Each row was made from one path, in order. Every step used is in the known rows, and no mark comes twice. Write each row's path.
Each row is shifted at random along 7 fixed directions that mean nothing.
Known rows:
zuva/sivav/paniv/febiz/ziban/nipi: 6 -193 -62 -53 -225 -158 -150 199 -23 39 44 -27 38 -58 -36 128 96 -95 -121 -8 79 -299 8 -46 89 -317 111 128 78 152 -216 -182 -90 368 106 -184 50 -64 -97 -107 -98 187 146 -77 -112 10 47 9 40 -107 67 75 -133 5 124 8 -62 -77 107 -8 -30
sivav/ziban/nipi/rizom/rageb/zuva: -89 188 124 -84 -4 75 90 -140 -135 -45 -38 -53 -155 -102 96 -181 -162 247 -170 -246 -188 337 168 13 54 23 54 -72 -147 -76 -24 185 -39 69 67 -191 -120 19 -166 156 -175 -243 -52 -360 -29 -3 100 -66 174 -135 -142 156 -132 -26 5 81 -147 -31 -366 97 11
fose/zuva/febiz/vided/rageb/rizom/nipi: 185 -187 -407 -144 -291 -70 -210 -364 -14 440 -176 69 -506 -195 -131 -55 -1 -59 -243 264 13 -28 235 238 147 -410 24 84 355 33 164 -187 -92 48 -192 -216 -308 120 -3 51 -50 -427 266 -230 221 -214 336 -75 -302 -82 -383 -363 -2 -32 -85 1 -213 145 68 23 -330
ziban/sivav/paniv/nipi/rageb/zuva/febiz: -208 101 524 -68 92 17 -177 73 239 -37 211 397 161 265 -77 366 172 -286 79 57 -164 -177 -111 -57 -194 366 -20 41 -124 17 -39 96 -40 143 147 103 -79 31 6 -93 36 111 -80 -65 -147 -24 -303 169 287 -102 163 1 116 -26 -56 268 -161 -178 -88 17 205
vided/zuva/sivav/ziban/nipi: 65 -24 -198 -290 -80 -59 -96 -71 27 131 -51 -61 -131 -144 137 75 -46 167 -269 84 -97 -253 -78 104 -48 -356 21 174 95 -94 -119 -166 33 389 136 37 26 86 -13 105 -2 -61 19 -459 -41 51 154 17 -93 -33 -144 -220 -167 -54 169 102 107 33 -45 104 -139
sivav/ziban/nipi/paniv/fose/rageb/zuva/febiz: 97 -131 -182 -158 -101 -45 -38 -78 -111 188 -86 -70 -346 -169 -15 37 5 118 -184 -15 -30 41 53 -4 93 -298 108 114 90 -119 156 -63 -31 87 10 -139 -63 20 42 38 -150 26 76 -244 92 -96 195 -97 -11 -113 -151 -67 -61 -172 73 41 -277 -30 -221 42 -265
rizom/nipi/paniv/fose/zuva: 353 -39 -376 -132 -449 -190 -99 -56 97 510 -237 69 -53 13 -338 -14 11 -269 39 144 276 -400 149 -2 235 -510 -30 127 302 187 72 -148 -170 208 -21 -170 -110 23 -157 88 -112 -58 357 141 73 38 279 -57 -275 -5 -108 -293 -161 -30 -41 -48 -336 28 494 -96 -184
febiz/nipi/paniv/fose/rageb/zuva/kulo: -99 52 198 -175 125 178 29 -116 -37 -163 59 0 -336 -27 137 43 47 82 -3 -111 -221 439 71 45 -82 187 -137 -53 -128 -77 167 8 122 -212 -166 150 -148 -109 -28 -102 -96 -232 -151 -11 169 -337 -60 3 197 -128 -178 -34 16 -105 -162 213 -123 -135 -554 17 -60
febiz/ziban/sivav/paniv/nipi: -9 -155 -142 -226 -294 -143 -247 -54 46 -65 134 -61 -328 -102 -76 102 129 -142 -281 97 63 -4 109 146 -37 -262 197 96 245 124 27 -21 -115 213 -118 -202 -173 54 72 -142 -37 39 239 -98 -70 -59 63 4 -16 -28 -95 48 -79 104 -42 -1 3 -77 -258 16 -64
vided/zuva/rizom/nipi/sivav/paniv: 77 119 -87 -131 -9 -55 -29 -62 -100 -67 -177 47 72 -142 63 -60 34 187 -49 -17 -131 -293 -134 60 -13 -228 -69 66 57 -2 -142 -92 100 219 174 -79 104 -126 -128 204 28 -125 -150 -162 16 33 -14 -22 -8 -93 -151 -83 -131 0 61 36 95 70 83 6 -56
fose/rizom/rageb/zuva: 5 56 -126 -178 -268 120 -114 -230 -65 -7 22 -25 -160 2 155 -64 -133 -38 -230 15 -45 126 135 84 25 -151 45 -23 -45 -41 -29 -124 -13 42 -120 122 -32 32 -110 244 -58 -267 208 -179 -53 -88 218 -103 -17 -21 -244 -120 -254 67 -38 70 74 81 -189 77 -241
fose/rageb/rizom/nipi/sivav/ziban: -314 128 190 76 -219 56 -43 -197 -130 -222 45 -74 98 73 29 95 -37 286 161 71 77 -382 134 -159 -7 0 158 5 -135 -76 -83 0 37 13 154 25 30 -60 -215 -57 37 -43 285 111 -138 70 100 60 25 -110 131 -93 -397 74 -186 -297 146 40 191 142 -8
nipi/valu/paniv/ziban: -81 170 351 -46 -62 -16 -2 59 234 -121 133 203 132 225 -109 185 39 -246 246 64 46 -23 -120 -35 -146 215 -12 82 -17 49 -97 149 8 -124 -8 268 -158 -66 -188 -157 63 61 33 50 -99 -65 -163 158 195 -102 294 -25 -128 97 -304 164 50 -173 -36 91 199
rizom/rageb/zuva/sivav/paniv: 222 10 -32 -150 -157 -107 -147 -99 -29 251 -18 178 -54 -111 -198 -1 82 -288 -244 36 10 44 274 84 68 -116 1 29 86 47 24 78 -106 122 -127 -308 -129 -128 -140 216 -132 -138 78 -53 -22 -56 27 -12 98 -40 -138 -7 102 56 8 178 -234 -97 -7 -94 -55
rizom/nipi/paniv/febiz/vided/rageb/zuva/kulo: -147 -279 96 195 -130 258 31 -294 -344 16 -184 -209 -326 -45 -225 -131 -54 464 336 -179 98 -143 382 -114 319 -83 -192 -16 -41 -56 23 -205 122 -294 -11 -84 -133 -109 -249 -82 -174 -117 160 125 285 -294 247 -46 -70 -172 42 -137 -240 -68 -78 -379 81 156 206 140 -199
ziban/nipi/valu/paniv/febiz/vided: 62 -95 -107 -77 -92 36 5 17 78 66 -47 -96 -124 -28 -20 51 13 24 78 -37 79 -39 -40 93 25 -161 7 18 82 49 -129 -65 -23 105 -1 37 -100 62 -29 -153 -38 1 114 -143 -3 -127 11 14 -80 -97 127 -21 -160 -16 -35 27 2 63 -83 77 -124
nipi/rageb/zuva/rizom: 28 -22 -26 -211 -103 110 -176 -398 71 13 146 63 -252 -30 -88 279 223 56 -41 354 -21 -47 -37 70 -191 10 -111 29 62 -25 191 -103 1 -179 -195 184 -118 93 122 -43 157 -209 188 11 48 -241 -55 -62 -50 -3 -90 -252 -29 110 -205 -37 182 20 -163 160 -221
fose/rageb/zuva/sivav/paniv: 222 135 -120 -432 200 -75 -143 -283 49 225 79 230 -210 -208 -13 207 338 -32 -251 233 -153 173 81 233 -279 -10 -129 165 59 -237 349 108 86 -103 -307 -98 -118 -5 229 103 99 -274 12 -41 194 -161 -226 -88 65 32 -178 -207 143 -53 46 275 -104 -85 -382 3 -280
valu/nipi/rageb/rizom/zuva/kulo: 42 13 25 151 -89 130 51 49 -132 84 -103 19 183 -185 -49 -108 117 -80 99 -14 59 -14 8 -86 204 -82 66 -66 -159 64 -119 -37 -29 245 -10 -56 26 -162 -338 111 -133 -109 -45 228 -53 -97 0 -97 -8 -70 60 65 -62 55 -36 27 -77 -78 74 -78 28
fose/rageb/zuva/rizom/nipi/valu/paniv/sivav/ziban: 75 -41 -22 105 -293 -135 14 -326 -304 131 -201 -82 -246 -119 -320 -161 -56 39 -38 44 -11 -100 289 5 199 -172 295 85 159 -71 93 135 -60 -150 -13 -268 -75 -42 -199 -5 -105 8 107 0 127 -87 223 -91 17 -134 -56 -37 -260 97 -173 -181 -149 -24 78 -6 62
paniv/fose/rizom/rageb/zuva/kulo: 227 23 -333 -183 -190 145 -37 11 -10 129 -202 -49 35 -216 247 -66 1 22 -157 -78 -27 -66 -67 91 147 -269 9 -2 -109 -86 -33 -335 78 257 -124 123 252 -114 -113 281 -86 -152 -12 -18 96 -40 150 -305 -78 39 -214 -203 -99 -176 210 135 -38 79 18 -22 -355
nipi/valu/rageb/zuva/febiz/ziban/sivav: -137 -141 99 -44 -94 141 -11 -189 -89 -318 118 -31 -241 -19 62 163 121 129 -165 28 -117 75 -102 15 -187 182 188 -147 -112 -80 100 38 96 -15 -79 200 20 41 72 -70 122 -7 -29 -111 -18 -199 -114 26 136 -74 50 46 -180 127 -230 -71 286 -40 -456 119 -148
ziban/sivav/paniv/febiz/nipi/valu/rageb/zuva: -279 214 565 20 7 64 -16 -5 151 -110 146 131 126 387 -101 258 71 -55 140 -12 -93 -40 11 -66 -167 463 -31 -76 -176 -20 31 182 -34 -78 44 108 -86 72 -51 -243 107 146 -35 -46 -118 -19 -280 259 309 -152 275 15 -143 44 -193 58 -10 -154 -101 92 325
vided/zuva/sivav/paniv: 48 8 31 -102 -188 -70 -60 -99 -90 162 -77 23 -29 30 -181 70 37 34 14 124 119 -281 169 -48 76 -227 -169 210 88 16 -69 -139 4 34 14 -57 -59 -89 -164 58 -38 -5 79 -62 -7 -7 75 89 13 -87 3 -162 -204 26 9 -42 85 -51 230 82 5
sivav/paniv/ziban/nipi/valu/rageb/zuva/febiz/vided: -158 -266 246 126 -78 12 -60 143 -25 -176 112 -24 -98 30 -147 227 172 -49 -25 -57 5 54 -161 -107 -66 78 166 -78 22 43 -4 21 19 15 31 43 -51 -13 5 -214 59 253 83 14 -180 -151 -132 53 155 -177 205 207 -131 169 -169 -102 95 -101 -190 35 46
rageb/rizom/nipi/valu/paniv/febiz/vided/zuva/kulo: -97 -182 8 40 106 208 -181 -58 24 -136 18 -126 -223 -166 19 44 197 261 120 -14 -41 -14 -200 124 -2 -99 17 -2 28 -48 -21 -135 141 35 -44 152 -89 -104 53 -109 130 -69 110 94 43 -218 -75 -72 -99 -90 -29 -64 -13 158 -109 -111 358 80 -119 84 -121
ziban/nipi/rageb/rizom/zuva: -39 -75 -202 -127 -215 196 -19 -36 -72 -130 -13 -214 -209 -159 262 -131 -119 158 -207 -178 -43 119 23 -6 55 -249 136 -147 -78 3 -133 -125 -65 367 90 22 -15 27 -152 176 -153 -227 62 -303 -120 -15 238 -152 -125 -34 -222 44 -198 37 74 18 47 95 -317 73 -161
sivav/paniv/fose/zuva/febiz/nipi/valu/rageb/rizom: -37 113 157 61 -99 -87 28 113 -36 102 -107 21 68 60 -50 64 114 -60 35 57 -17 -20 -76 -105 83 39 27 -15 -40 48 71 -45 -35 -1 -1 -21 33 -107 -153 -137 14 62 -115 63 -20 -21 -80 12 109 -191 12 28 -114 -89 -113 38 -198 -154 49 -37 153
rageb/zuva/febiz/ziban: 198 213 -40 -64 124 -113 136 143 -30 275 -54 284 111 -196 -82 -81 172 -168 -84 -146 -30 291 45 18 61 41 -172 -2 -150 189 24 83 -46 33 -213 -259 -128 -105 -163 216 -190 -323 -195 24 72 -196 -97 -18 287 -128 -54 163 218 -82 43 349 -426 -246 -152 -214 -35
sivav/ziban/nipi/paniv/fose/rageb/rizom/zuva: -123 239 225 -96 -117 -16 -63 -25 155 176 37 131 14 198 -201 224 163 119 189 143 177 -146 40 -132 -47 -44 -71 134 -26 -65 236 126 -91 -42 24 -52 -137 62 9 -145 -4 -27 325 189 -24 74 -63 5 21 -85 185 -236 -186 9 -114 -106 -163 -89 157 102 96
rizom/nipi/rageb/zuva/febiz/ziban/sivav: 39 -80 -35 -100 -162 -36 -137 -288 96 135 59 220 -215 11 -141 150 85 -52 -165 160 -60 -181 93 108 -114 19 71 -69 83 9 126 76 -89 155 -4 -99 -133 178 39 -54 -8 -207 156 -164 65 -142 59 63 -18 -24 -43 -227 33 49 -135 34 -129 47 -10 29 -145
ziban/sivav/paniv/nipi/rizom/zuva/febiz/vided: -170 50 290 31 -110 -74 -180 -165 173 74 102 202 -110 281 -278 295 120 -101 114 264 46 -320 49 -10 -56 -7 -57 125 131 133 -68 -11 -77 62 117 -68 -207 154 58 -298 49 0 241 -10 -61 -107 -152 132 -8 -75 202 -192 -187 70 -216 -89 -14 65 170 119 162
nipi/valu/paniv/fose/rizom/rageb/zuva: 58 434 203 -46 -120 54 181 113 73 63 -162 185 257 214 205 -204 -293 -150 25 -247 -143 118 -41 25 86 191 -7 -56 -228 -53 -163 114 -39 36 62 166 80 -75 -378 235 -166 -130 -248 -238 -19 62 37 1 219 -142 -32 -25 -149 -109 -3 378 -256 -58 -50 -37 186
paniv/nipi/rageb/rizom: -68 183 15 -97 -5 118 59 -49 -43 -8 -27 -57 -3 -128 107 -76 72 134 198 -120 -64 107 49 -17 84 37 -41 -18 -175 -5 11 -17 10 -29 -89 -9 -67 -104 -213 85 -122 -254 -105 43 84 -62 15 -128 73 -87 -77 69 12 -174 48 86 -125 -103 -147 0 -67
fose/vided/rageb/rizom/nipi/valu/paniv: -90 100 142 69 -102 128 60 24 -88 -125 -154 98 180 -16 86 -148 -45 75 171 -160 -18 -81 -15 -17 70 88 28 -23 -95 -86 -103 85 77 -13 78 82 -18 -147 -351 125 -12 -171 -11 46 -8 30 -7 2 16 -188 1 70 -209 64 -97 14 91 8 73 46 34
rageb/zuva/rizom/nipi: -42 175 46 -6 55 155 81 -192 -93 -82 -45 -115 -93 -159 4 -146 90 247 37 -184 -84 173 165 -40 137 -71 -147 1 -193 -32 -33 -47 67 -66 -35 -21 -52 -148 -196 180 -120 -339 -44 26 71 -146 91 -148 132 -74 -194 16 -167 81 -31 16 53 11 -105 -5 -43
sivav/ziban/nipi/valu/paniv/febiz: 246 315 -55 -406 356 -138 -68 -26 353 336 -3 285 105 -138 -4 243 288 13 15 204 -112 -63 -283 270 -289 26 -103 188 81 -192 168 206 29 130 -55 -31 -91 120 211 -85 165 -83 -46 -201 139 35 -334 -7 28 -3 174 -219 185 -203 83 355 -202 -62 -130 69 -105
rizom/nipi/valu/paniv/sivav: 111 -265 -262 -150 -181 28 -235 -129 20 -172 -11 -172 -129 -238 -65 96 201 -47 -21 65 62 -320 -108 111 -74 -302 213 33 225 5 -50 -108 69 260 -35 100 59 -100 19 1 133 53 275 162 -76 4 33 -130 -251 68 -26 -38 -198 201 -87 -174 335 88 -10 14 -261
fose/zuva/rizom/nipi: -31 156 100 -108 49 42 14 -35 -61 -155 -55 127 -1 -98 37 -65 121 -54 1 -130 -171 188 -13 -24 7 -52 -87 41 -106 53 -61 -23 105 56 36 92 -71 -176 -134 177 -17 -354 -95 98 37 -111 -94 -115 140 -95 -220 57 -220 98 -108 167 -27 -66 -186 -45 -30
ziban/nipi/rizom/rageb/zuva/febiz/vided/kulo: 14 66 156 55 -124 111 48 -40 54 322 -153 272 23 91 -73 -15 -139 -35 49 -37 -62 -7 78 69 153 53 -149 -58 -84 67 -107 -17 -80 120 40 -103 -143 103 -193 70 -158 -207 5 -250 61 -155 69 67 93 -178 25 -133 35 -106 -44 140 -245 -17 150 59 18
rageb/rizom/zuva/febiz/vided/kulo: -138 162 239 -101 103 200 -158 -125 221 27 142 254 -218 40 38 158 80 -2 39 159 -62 150 -20 129 -58 122 -209 44 -44 16 -11 -74 11 15 -125 149 -363 23 3 -40 65 -371 105 -82 29 -275 -100 98 45 -93 -52 -230 77 84 -226 170 46 -11 -155 101 76
valu/rageb/zuva/sivav/paniv/fose/rizom/nipi: -131 -9 125 108 -222 61 -52 54 -196 -310 -38 -159 41 -31 106 -59 72 11 -100 -178 -98 -103 13 -123 163 -107 220 60 -77 -72 -64 -131 33 176 31 33 161 -253 -249 111 -24 126 -2 158 -148 92 42 -124 78 -117 -156 146 -334 182 27 -90 160 -36 -53 -36 57
vided/rageb/rizom/zuva/kulo: 100 53 -225 -251 -49 234 -23 -150 -25 2 -140 -38 -255 -283 366 -178 -135 149 -264 -63 -178 191 52 195 63 -160 -35 -29 -45 -125 -94 -235 75 217 -99 62 -50 -83 -196 256 -118 -406 -193 -425 168 -143 195 -163 -68 -27 -343 -205 9 -150 96 265 14 92 -339 91 -196
ziban/sivav/paniv/febiz/vided/zuva/rizom: -211 129 412 -68 130 49 -70 34 52 -189 46 211 -98 151 -179 244 287 135 232 -23 -47 58 -73 -5 -129 183 -245 182 -46 27 71 11 105 -173 -50 39 -203 -74 162 -137 145 -91 -87 130 70 -136 -420 96 246 -164 117 3 -93 72 -92 7 113 -104 -166 129 137
febiz/nipi/rageb/zuva/sivav/paniv/fose: 121 -181 -178 -239 -95 -102 -273 -57 51 85 112 -61 -192 -177 -47 239 282 -51 -228 170 -42 -161 -88 87 -139 -157 -4 15 192 65 160 -106 -60 187 -142 -90 3 -18 121 -77 80 14 126 42 -69 -73 -52 -44 -138 -3 -159 -77 135 28 46 -11 -20 -54 -109 -61 -160
febiz/nipi/valu/paniv/fose: 223 2 -345 -220 -72 -37 28 -92 -4 78 -134 -252 -252 -277 6 -92 121 95 -43 -11 50 140 -12 161 30 -259 -52 16 164 21 108 -16 11 3 -213 -49 -51 -80 -40 -54 -49 -146 -1 -10 104 -109 77 -105 -155 -35 -108 -40 -61 -81 -36 16 -27 -14 -189 -20 -205
nipi/rizom/zuva/febiz/ziban/sivav/paniv/fose: -14 299 159 -222 26 -85 -43 -243 214 11 29 208 -349 133 17 128 -9 123 -130 173 -166 1 16 141 -146 42 -72 141 107 -92 105 95 -54 49 44 -74 -213 129 102 -213 20 -201 -86 -375 189 -76 -106 61 67 -57 -39 -282 -67 -101 -148 180 -157 61 -238 176 134
febiz/nipi/valu/rageb/zuva/kulo: 77 12 65 183 -308 51 209 114 -115 157 -175 -24 305 44 -56 -70 -127 -192 -7 -80 72 -94 78 -112 198 94 19 -234 -180 219 -246 -121 -64 125 -6 5 133 -60 -473 17 -169 41 -132 -32 -124 -133 116 102 176 -162 127 68 -139 -37 -116 74 -151 -141 208 -103 139

Write each row's path:
-228 10 342 -89 117 146 -139 -156 183 -162 190 147 -269 94 42 170 52 -30 9 -38 -296 288 -104 20 -141 136 62 10 -75 -102 70 122 49 -20 44 167 -194 18 71 -40 4 -140 28 -194 14 -168 -66 -33 191 -95 -48 -28 -9 27 -190 158 8 -80 -410 149 -47 -> paniv/ziban/nipi/rizom/rageb/zuva/febiz
-68 82 144 22 -96 39 -131 -241 44 119 83 68 -1 121 -111 75 137 -87 189 230 6 -294 77 -19 36 -40 35 106 -10 -54 12 28 -50 33 -4 48 -66 -11 -194 -88 -36 -50 129 132 29 -73 -4 -41 -100 -8 126 -253 -110 75 -90 -8 63 0 154 37 69 -> valu/paniv/nipi/rageb/rizom/zuva/sivav
25 202 245 -212 245 30 71 139 -42 -60 -144 301 -176 -163 33 -96 10 65 53 -292 -287 247 -72 41 45 53 -19 130 -37 -164 114 258 111 185 131 -102 -251 -162 -59 150 -79 -200 -261 -37 207 -43 -211 1 124 -176 -121 100 33 -134 -1 269 -306 -168 -357 -38 161 -> rizom/zuva/sivav/ziban/nipi/paniv/fose/vided/kulo
-23 -35 88 -61 -116 -47 -265 -218 26 -9 77 78 -79 56 -80 195 134 -113 -123 233 -178 -236 -103 85 -87 -32 252 62 133 -117 101 7 -3 50 9 48 -1 -2 54 -25 208 108 188 4 -36 -17 -68 -3 -8 -82 -92 -111 -125 131 -154 -38 124 11 -9 51 -24 -> fose/rizom/nipi/valu/rageb/zuva/sivav/paniv/febiz
95 334 131 -397 8 -63 -78 -369 270 215 -123 278 -250 175 14 178 -25 25 -32 272 -242 -113 34 194 -149 -27 -99 145 133 -263 211 83 12 16 106 47 -94 121 136 -125 51 -202 -82 -334 308 -19 -65 -18 -14 -32 -110 -536 -117 -220 -84 261 -268 87 -65 164 8 -> ziban/nipi/sivav/paniv/fose/zuva/rizom/rageb
42 130 33 -18 118 -94 181 307 -11 137 -217 317 403 145 69 43 37 57 289 -179 -51 -436 -286 -101 -39 1 -203 96 -222 -19 -137 -89 219 212 231 144 231 27 -165 95 -23 -26 -276 -42 134 -15 -195 75 84 -102 261 -127 -176 -305 206 187 -119 -8 286 -46 -94 -> fose/vided/zuva/febiz/nipi/paniv/ziban/sivav
-110 117 192 -103 99 -85 -153 65 -19 -26 16 239 23 -32 -72 145 267 93 102 64 -93 -149 -165 -42 -114 70 -85 99 32 7 206 115 78 0 -22 -79 -105 -111 -14 -28 123 -177 47 285 46 -21 -268 27 -39 -148 -10 -51 24 -4 -79 -43 -60 -108 14 -46 78 -> febiz/nipi/paniv/fose/vided/rageb/rizom/zuva/sivav/ziban
45 -344 -222 45 -361 -153 -47 -69 -346 85 -155 -115 -127 -187 -241 4 139 111 13 39 194 -387 182 -91 192 -323 142 53 126 80 18 -131 -37 123 41 -332 101 -35 -107 -112 -154 152 121 86 92 -49 133 -109 -86 -87 132 48 -202 -144 86 -305 -92 11 220 28 -255 -> zuva/febiz/ziban/sivav/paniv/nipi/rageb
-275 -115 189 -27 -83 136 -74 -65 -166 -283 117 -205 -256 75 133 8 -97 218 -73 -240 -132 61 160 -62 -14 104 61 -95 -129 -34 -81 -51 -14 101 103 -4 -49 32 -65 -91 -81 43 -24 -267 -83 -81 49 62 100 -115 -40 141 -206 -26 43 -61 36 24 -365 123 5 -> ziban/sivav/paniv/febiz/nipi/rageb/zuva
-172 111 393 88 3 22 -68 162 251 -303 150 207 30 31 -226 100 327 -214 212 -181 -5 244 -85 -16 -113 253 267 -17 -71 48 130 413 -31 12 -74 -48 -221 -192 -36 -75 50 6 31 349 -140 26 -296 34 259 -104 163 256 92 261 -306 56 8 -296 -269 -34 285 -> rageb/rizom/nipi/valu/paniv/ziban/sivav
-89 105 150 9 16 79 12 8 88 31 -109 195 132 -34 16 56 36 136 159 -38 -69 -140 -89 35 -27 161 -152 -100 -84 62 -117 -27 60 -11 73 28 -65 -82 -198 34 12 -338 -71 -83 30 -85 -57 80 70 -197 -10 -73 52 -98 -126 54 -58 20 178 20 0 -> zuva/febiz/vided/rageb/rizom/nipi/valu
-286 280 247 -53 0 170 1 -209 105 -165 -67 -94 11 150 165 113 -18 636 336 11 6 -489 58 -11 -50 136 -249 49 -100 -224 -15 -130 122 -97 122 117 42 -25 -155 -214 85 -150 45 -61 124 80 5 59 -93 -104 118 -378 -250 -127 0 -227 209 226 284 225 54 -> febiz/vided/rageb/rizom/nipi/sivav/paniv/fose
245 -9 -176 -359 40 -131 -10 -140 46 188 -166 53 -266 -181 -23 58 118 81 -176 112 -232 19 -177 239 -165 -177 96 130 235 -279 255 130 102 86 -45 -45 -28 47 114 19 102 -3 -219 -359 253 -6 -69 -53 -36 -49 -89 -207 16 -155 64 175 -12 -63 -255 80 -138 -> vided/zuva/sivav/paniv/ziban/nipi/valu/rageb
-15 -94 -81 -157 -324 -18 -132 -264 47 5 -17 -177 -211 132 -13 188 -60 56 -99 251 33 -333 75 119 -68 -97 133 -3 182 -81 -12 -119 -45 102 22 49 -3 166 8 -284 117 156 165 -312 15 -16 72 120 -119 -39 103 -250 -309 -81 -113 -130 134 132 22 221 -99 -> ziban/sivav/paniv/febiz/nipi/valu/rageb
19 302 274 -150 13 -247 -167 -100 385 180 39 488 43 267 -234 293 86 -189 111 336 -123 -347 -202 179 -244 96 -145 159 268 101 5 122 -28 -7 72 -17 -258 126 26 -197 187 -144 23 -125 54 -85 -219 264 76 -120 100 -387 89 71 -244 207 -141 -15 268 15 278 -> febiz/vided/zuva/rizom/nipi/sivav/paniv/ziban
-128 -57 112 -109 -97 11 -161 -177 32 79 10 -27 -317 -33 -140 77 156 197 11 71 -12 -46 168 -1 20 -199 32 192 111 -200 215 45 -4 -6 -19 -158 -153 -27 -4 -78 -46 -45 146 -68 135 8 101 -93 -58 -67 -18 -237 -110 3 12 -123 46 -38 -19 154 34 -> vided/rageb/rizom/zuva/sivav/paniv/ziban/nipi
-105 148 137 30 109 79 24 82 58 -81 -28 74 -75 43 136 -30 15 156 147 -183 -101 -8 -64 -65 84 4 -108 -3 -165 24 -95 -129 75 81 126 108 -76 -112 -148 -17 -71 -255 -87 -17 65 -131 -26 -38 43 -135 -129 -37 -88 -58 -51 132 -128 68 -76 -35 13 -> rageb/rizom/nipi/paniv/fose/zuva/febiz/vided
211 92 -42 -80 -168 -207 -103 121 81 219 -22 247 223 -1 -10 22 -29 -288 -189 4 -102 -225 -82 59 -1 -89 129 39 27 81 -158 16 -88 289 41 -190 85 -52 -219 197 -66 37 -67 -208 -71 64 -32 -51 101 -39 -19 -7 105 -56 102 260 -225 -74 108 -76 21 -> nipi/rizom/rageb/zuva/sivav/paniv/ziban
202 -215 -440 -77 -183 -51 -107 -498 -64 481 -51 -85 -181 -150 -237 203 308 284 -38 501 209 -575 62 105 -21 -341 2 109 108 -198 299 -124 -9 81 -154 -63 139 312 157 -157 87 14 345 36 220 -152 139 -109 -358 112 195 -513 -174 -51 63 -309 148 198 316 126 -498 -> valu/nipi/rageb/zuva/febiz/ziban/sivav
-152 5 385 141 -70 -41 106 103 -39 74 -52 207 143 218 -282 89 80 -20 240 5 104 -84 -68 -156 7 68 -144 68 -53 119 -58 139 -7 -88 134 56 -77 -16 -182 -156 -71 82 12 50 -69 -99 -80 206 222 -251 319 16 -211 114 -214 -23 20 -208 178 60 202 -> vided/zuva/febiz/ziban/nipi/valu/paniv
-96 -307 3 -12 -190 21 -277 -43 -53 -81 -68 13 -234 -53 -111 192 98 60 73 106 46 -466 -91 -11 70 -273 45 99 238 33 -21 -263 75 243 138 62 -67 -83 65 -122 133 129 290 173 -12 -84 38 24 -242 -96 -24 -182 -230 83 -136 -279 133 98 222 58 -145 -> rizom/nipi/sivav/paniv/fose/zuva/febiz/vided/kulo
169 -57 -90 -22 -151 66 -80 -64 125 290 -122 210 108 -38 -56 111 4 -147 -71 166 -30 -317 -170 172 13 12 -29 -116 88 42 -81 -118 -15 226 -25 88 -38 96 -140 70 101 -91 92 -137 -6 -141 20 98 -84 -90 17 -240 46 35 -119 85 -7 63 280 -31 -115 -> rizom/nipi/valu/rageb/zuva/febiz/vided/kulo
